Below is a small trained network, with its code and all its weights. Each question gives an input and a class and asks what happens when units are switched off, that is, made to give their printed mean instead of their output.

import numpy as np


def w(rows, s, z=0):
    codes = np.array(rows[::2]) - 128.0
    scale = np.full(codes.shape[1], s)
    scale[-1] = z or s
    return codes * scale


def f(y):
    return np.maximum(y, 0)


def log_softmax(a):
    a = a - a.max(-1, keepdims=True)
    return a - np.log(np.exp(a).sum(-1, keepdims=True))


def net(x, mask):
    res = np.array(x, float).reshape(1, 6) / 4 @ E
    y = f(res @ A[0][:, :-1].T + A[0][:, -1])
    res = res + np.where(mask, y, B[0][:, -1]) @ B[0][:, :-1]
    return log_softmax(res[-1] @ U[:, :-1].T + U[:, -1])


A, B = {}, {}
E = w([
[132,129,113,159,193,225,190,96],'x0',
[81,64,109,38,62,53,112,177],'x1',
[86,42,129,185,143,71,211,136],'x2',
[47,96,170,175,174,102,53,86],'x3',
[150,192,224,75,72,130,254,79],'x4',
[183,54,131,189,51,192,36,95],'x5',
],0.009)
A[0] = w([
[145,128,43,139,173,121,106,169,149],'N1',
[113,80,57,180,166,151,114,191,139],'N2',
[63,166,159,190,233,93,127,89,117],'N3',
[147,115,103,83,144,128,164,183,142],'N4',
[56,102,117,117,178,99,58,157,163],'N5',
[161,88,93,137,143,163,44,77,173],'N6',
[98,64,106,124,105,106,170,135,138],'N7',
[146,97,132,174,118,134,77,72,202],'N8',
[116,120,145,34,70,111,99,116,199],'N9',
[139,164,157,132,175,199,174,94,108],'N10',
[115,135,106,65,112,50,126,128,154],'N11',
[154,103,64,109,110,133,99,135,3],'N12',
[119,95,158,129,72,121,160,120,100],'N13',
[60,132,176,181,140,127,113,178,132],'N14',
[154,111,95,191,176,139,123,146,140],'N15',
[156,123,135,175,88,177,105,103,47],'N16',
[152,239,134,50,105,113,125,86,146],'N17',
[119,59,99,165,127,164,145,121,42],'N18',
[161,161,139,103,119,108,140,88,154],'N19',
[136,107,134,157,171,147,138,96,75],'N20',
[121,85,74,101,100,91,144,171,107],'N21',
[167,114,117,134,132,174,40,104,130],'N22',
[8,151,152,169,174,70,94,148,201],'N23',
],0.013,0.0058)
B[0] = w([
[79,131,140,156,118,49,130,196,202],'N1',
[114,163,166,189,171,118,85,220,223],'N2',
[161,147,115,108,117,91,127,43,235],'N3',
[103,143,173,113,176,56,99,141,179],'N4',
[171,112,118,199,204,151,94,132,242],'N5',
[158,154,213,176,96,164,117,204,237],'N6',
[91,123,151,50,129,65,82,101,189],'N7',
[169,162,232,119,84,139,121,138,218],'N8',
[58,54,166,126,92,113,134,193,221],'N9',
[160,110,97,143,160,113,186,38,237],'N10',
[110,151,129,102,82,110,171,195,208],'N11',
[103,111,155,156,155,85,149,85,159],'N12',
[126,113,161,107,159,120,41,102,171],'N13',
[114,110,116,87,165,66,58,61,183],'N14',
[32,172,132,98,128,55,80,165,196],'N15',
[147,167,155,126,164,121,131,176,178],'N16',
[148,174,77,188,142,81,143,222,239],'N17',
[103,195,165,142,133,111,121,164,167],'N18',
[178,161,123,169,126,141,162,151,184],'N19',
[123,161,155,132,98,120,153,99,167],'N20',
[105,112,119,60,141,77,181,136,194],'N21',
[183,255,242,154,80,175,131,192,220],'N22',
[122,97,52,106,205,101,82,55,253],'N23',
],0.0098,0.014)
U = w([
[136,121,167,223,108,168,61,167,44],'0',
[219,197,103,165,136,204,223,90,141],'1',
[116,223,149,121,72,112,124,255,252],'2',
[90,57,144,81,87,82,122,84,76],'3',
[210,129,53,170,145,202,66,100,28],'4',
[108,131,50,153,197,93,118,174,211],'5',
[51,24,126,136,39,114,125,175,41],'6',
],0.0097,0.0035)

Each question gives the input, the list of numbers given to net, and the class t.
The units are the neurons (one row each of A and B). Each row of codes is followed by its name. A weight is (code - 128) times the scale printed after its matrix; where a second scale follows, it is the last column's (A, B and U).
mask holds one flag per neuron, in row order. A switched-off neuron (its flag False) gives its mean, the last column of its row in B, instead of its output. The means were averaged over made-up inputs and are rounded, as every weight is.
A unit's drop is (log p(t) with every unit on - log p(t) with that unit switched off) / (log p(t) with every unit on - log p(t) with every unit switched off).
The circuit of an input: a set's keep is (log p(t) with only the set's units on - log p(t) with every unit switched off) / (log p(t) with every unit on - log p(t) with every unit switched off). Starting from the 12 units with the biggest drops (on a tie, the unit counted first), units are removed one at a time, each time the one whose removal leaves the highest keep (on an exact tie, the one counted first), for as long as the keep stays at least 0.8.
circuit, biggest first: the units of the circuit, biggest drop first
unit that matters most: the unit with the biggest drop
top k neurons: the k neurons with the biggest drops, biggest first
drop of u: that unit's drop, to one decimal
input [6,1,3,6,-1,6], class 2: top 2 neurons => N18, N15
input [2,2,3,-3,5,5], class 3: circuit, biggest first => N22, N17
input [-6,4,3,8,-4,-3], class 5: unit that matters most => N5
input [-5,8,-3,1,0,-6], class 6: circuit, biggest first => N9, N22
input [6,3,6,-1,-7,1], class 2: top 2 neurons => N18, N2
input [-5,6,7,8,-5,4], class 5: top 4 neurons => N23, N5, N21, N14
input [7,-1,0,5,-8,-3], class 0: top 3 neurons => N6, N5, N2
input [5,-1,-1,-5,-2,-6], class 5: top 2 neurons => N22, N6
input [3,8,7,-6,-8,-3], class 5: top 4 neurons => N22, N6, N5, N8
input [-2,-7,4,8,3,-7], class 3: top 2 neurons => N3, N17
input [-2,7,1,-4,-1,-1], class 6: top 2 neurons => N22, N9
input [8,-8,-7,8,-7,2], class 2: top 2 neurons => N22, N15
input [8,-4,3,8,-1,4], class 2: top 4 neurons => N15, N18, N22, N16
input [6,-3,-7,5,0,-8], class 1: top 2 neurons => N10, N3
input [1,2,1,6,3,3], class 0: top 2 neurons => N21, N10
input [-3,-5,6,-3,8,-8], class 1: unit that matters most => N10
input [-6,-5,-6,7,-8,-3], class 0: drop of N5 => 0.3
input [-8,5,0,2,-2,4], class 6: drop of N17 => 0.3
input [2,-5,7,4,5,-4], class 3: drop of N22 => 0.2
